Below is a small trained network, with its code and all its weights. Each question gives an input and a target symbol and asks what happens when units are switched off, that is, made to give their printed mean instead of their output.

import numpy as np


def w(rows, s, z=0):
    codes = np.array(rows[::2]) - 128.0
    scale = np.full(codes.shape[1], s)
    scale[-1] = z or s
    return codes * scale


def norm(h):
    return h / np.sqrt((h * h).mean(-1, keepdims=True) + 1e-5)


def f(y):
    return np.maximum(y, 0)


def softmax(a):
    e = np.exp(a - a.max(-1, keepdims=True))
    return e / e.sum(-1, keepdims=True)


def log_softmax(a):
    a = a - a.max(-1, keepdims=True)
    return a - np.log(np.exp(a).sum(-1, keepdims=True))


def net(x, mask):
    ids = ['αβγδεζηθλμξπτφω'.index(c) for c in x.split()]
    T = len(ids)
    res = E[ids] + P[:T]
    r = norm(res)
    for j in range(2):
        rows = slice(3 * j, 3 * j + 3)
        q, k, v = (r @ M[0][rows].T for M in (Q, K, V))
        z = softmax(np.where(np.tri(T) > 0, q @ k.T / 3**0.5, -1e9)) @ v
        o = O[0][rows]
        res = res + np.where(mask[j], z, o[:, -1]) @ o[:, :-1]
    y = f(norm(res) @ A[0][:, :-1].T + A[0][:, -1])
    res = res + np.where(mask[2:6], y, B[0][:, -1]) @ B[0][:, :-1]
    return log_softmax(norm(res)[-1] @ U[:, :-1].T + U[:, -1])


Q, K, V, O, A, B = {}, {}, {}, {}, {}, {}
E = w([
[107,56,187,172],'α',
[12,88,98,105],'β',
[143,81,143,114],'γ',
[125,50,175,126],'δ',
[111,197,107,119],'ε',
[108,204,86,95],'ζ',
[100,134,184,113],'η',
[168,171,103,183],'θ',
[134,202,57,64],'λ',
[157,89,116,97],'μ',
[64,198,136,108],'ξ',
[35,251,123,154],'π',
[129,87,62,199],'τ',
[114,243,117,205],'φ',
[197,145,102,84],'ω',
],0.025)
P = w([
[63,176,149,221],'0',
[100,188,127,174],'1',
[145,197,115,137],'2',
[162,232,101,106],'3',
[206,214,97,81],'4',
[216,208,72,63],'5',
[232,216,62,54],'6',
[253,195,65,21],'7',
[254,215,34,27],'8',
[240,183,77,18],'9',
],0.0036)
Q[0] = w([
[91,93,191,137],'h0',
[152,119,141,28],'h0',
[96,245,6,164],'h0',
[96,178,167,115],'h1',
[110,141,128,49],'h1',
[43,15,66,121],'h1',
],0.017)
K[0] = w([
[123,152,188,128],'h0',
[181,97,168,69],'h0',
[73,122,3,117],'h0',
[123,157,188,112],'h1',
[140,160,140,48],'h1',
[43,56,61,159],'h1',
],0.019)
V[0] = w([
[198,163,149,200],'h0',
[119,147,29,246],'h0',
[64,232,160,110],'h0',
[43,67,16,129],'h1',
[183,143,133,2],'h1',
[210,147,40,248],'h1',
],0.015)
O[0] = w([
[194,65,186,175,73],'h0',
[150,97,197,6,255],'h0',
[185,205,110,132,75],'h0',
[50,80,44,136,229],'h1',
[223,95,90,137,87],'h1',
[99,10,189,97,209],'h1',
],0.013,0.0076)
A[0] = w([
[138,117,219,216,196],'n0',
[185,210,139,104,252],'n1',
[101,155,120,4,124],'n2',
[100,157,154,92,121],'n3',
],0.014,0.0035)
B[0] = w([
[168,92,123,252,156],'n0',
[176,66,189,89,231],'n1',
[31,117,87,129,255],'n2',
[89,163,130,70,176],'n3',
],0.016,0.0089)
U = w([
[83,129,195,211,76],'α',
[65,175,37,88,180],'β',
[112,125,105,186,138],'γ',
[87,145,128,188,109],'δ',
[146,139,149,63,80],'ε',
[139,143,86,42,7],'ζ',
[171,206,133,174,203],'η',
[139,89,201,142,23],'θ',
[174,99,14,36,2],'λ',
[151,51,28,133,36],'μ',
[121,204,121,87,96],'ξ',
[77,209,171,89,47],'π',
[78,47,135,76,157],'τ',
[121,158,246,148,132],'φ',
[222,62,99,126,174],'ω',
],0.014,0.0067)

Each question gives the input, a string of symbols that net reads in full, and the target symbol t.
The units are the heads (3 rows each of Q, K, V and O) and the neurons (one row each of A and B). Each row of codes is followed by its name. A weight is (code - 128) times the scale printed after its matrix; where a second scale follows, it is the last column's (O, A, B and U).
mask holds one flag per unit, heads first, then neurons. A switched-off unit (its flag False) gives its mean, the last column of its rows in O or B, instead of its output. The means were averaged over made-up inputs and are rounded, as every weight is.
A unit's drop is (log p(t) with every unit on - log p(t) with that unit switched off) / (log p(t) with every unit on - log p(t) with every unit switched off).
The circuit of an input: a set's keep is (log p(t) with only the set's units on - log p(t) with every unit switched off) / (log p(t) with every unit on - log p(t) with every unit switched off). Starting from all 6 units, units are removed one at a time, each time the one whose removal leaves the highest keep (on an exact tie, the one counted first), for as long as the keep stays at least 0.8.
units of the circuit, in order: the units of the circuit, biggest drop first
top k neurons: the k neurons with the biggest drops, biggest first
which heads matter: for each layer, one digit per head in row order, 1 if its drop is at least 0.15 and else 0, layers parted by /
drop when u is switched off: that unit's drop, to one decimal
input α α γ ω θ ζ, target ω: units of the circuit, in order : h1
input ξ η φ ω λ ξ μ γ φ, target ω: units of the circuit, in order : h1, n1
input γ φ φ ω ω θ γ θ, target ω: which heads matter : 00
input β τ β φ λ μ, target β: units of the circuit, in order : h1, n1
input β ζ φ β β, target β: which heads matter : 00
input ε α ζ α, target α: which heads matter : 11
input ξ φ ξ μ φ τ τ ω β ω, target ω: which heads matter : 01
input ω φ ε θ, target ω: which heads matter : 00
input φ ε ζ ω η γ α ε δ, target η: units of the circuit, in order : h0, h1
input φ ω φ δ ω ξ ζ φ ζ ε, target ω: which heads matter : 01
input α β α δ η ζ, target η: which heads matter : 01
input π λ λ α γ φ, target φ: top 2 neurons : n1, n0
input φ δ α, target α: units of the circuit, in order : h1, h0
input ε ξ γ τ γ τ λ μ β, target β: units of the circuit, in order : h1
input μ τ ε α τ μ δ μ, target μ: units of the circuit, in order : h0, h1
input α β δ φ φ δ δ, target β: drop when h1 is switched off : 0.8
input δ μ δ γ μ, target μ: drop when h1 is switched off : 0.3
input λ γ ε δ θ μ β γ, target β: drop when n1 is switched off : 0.2
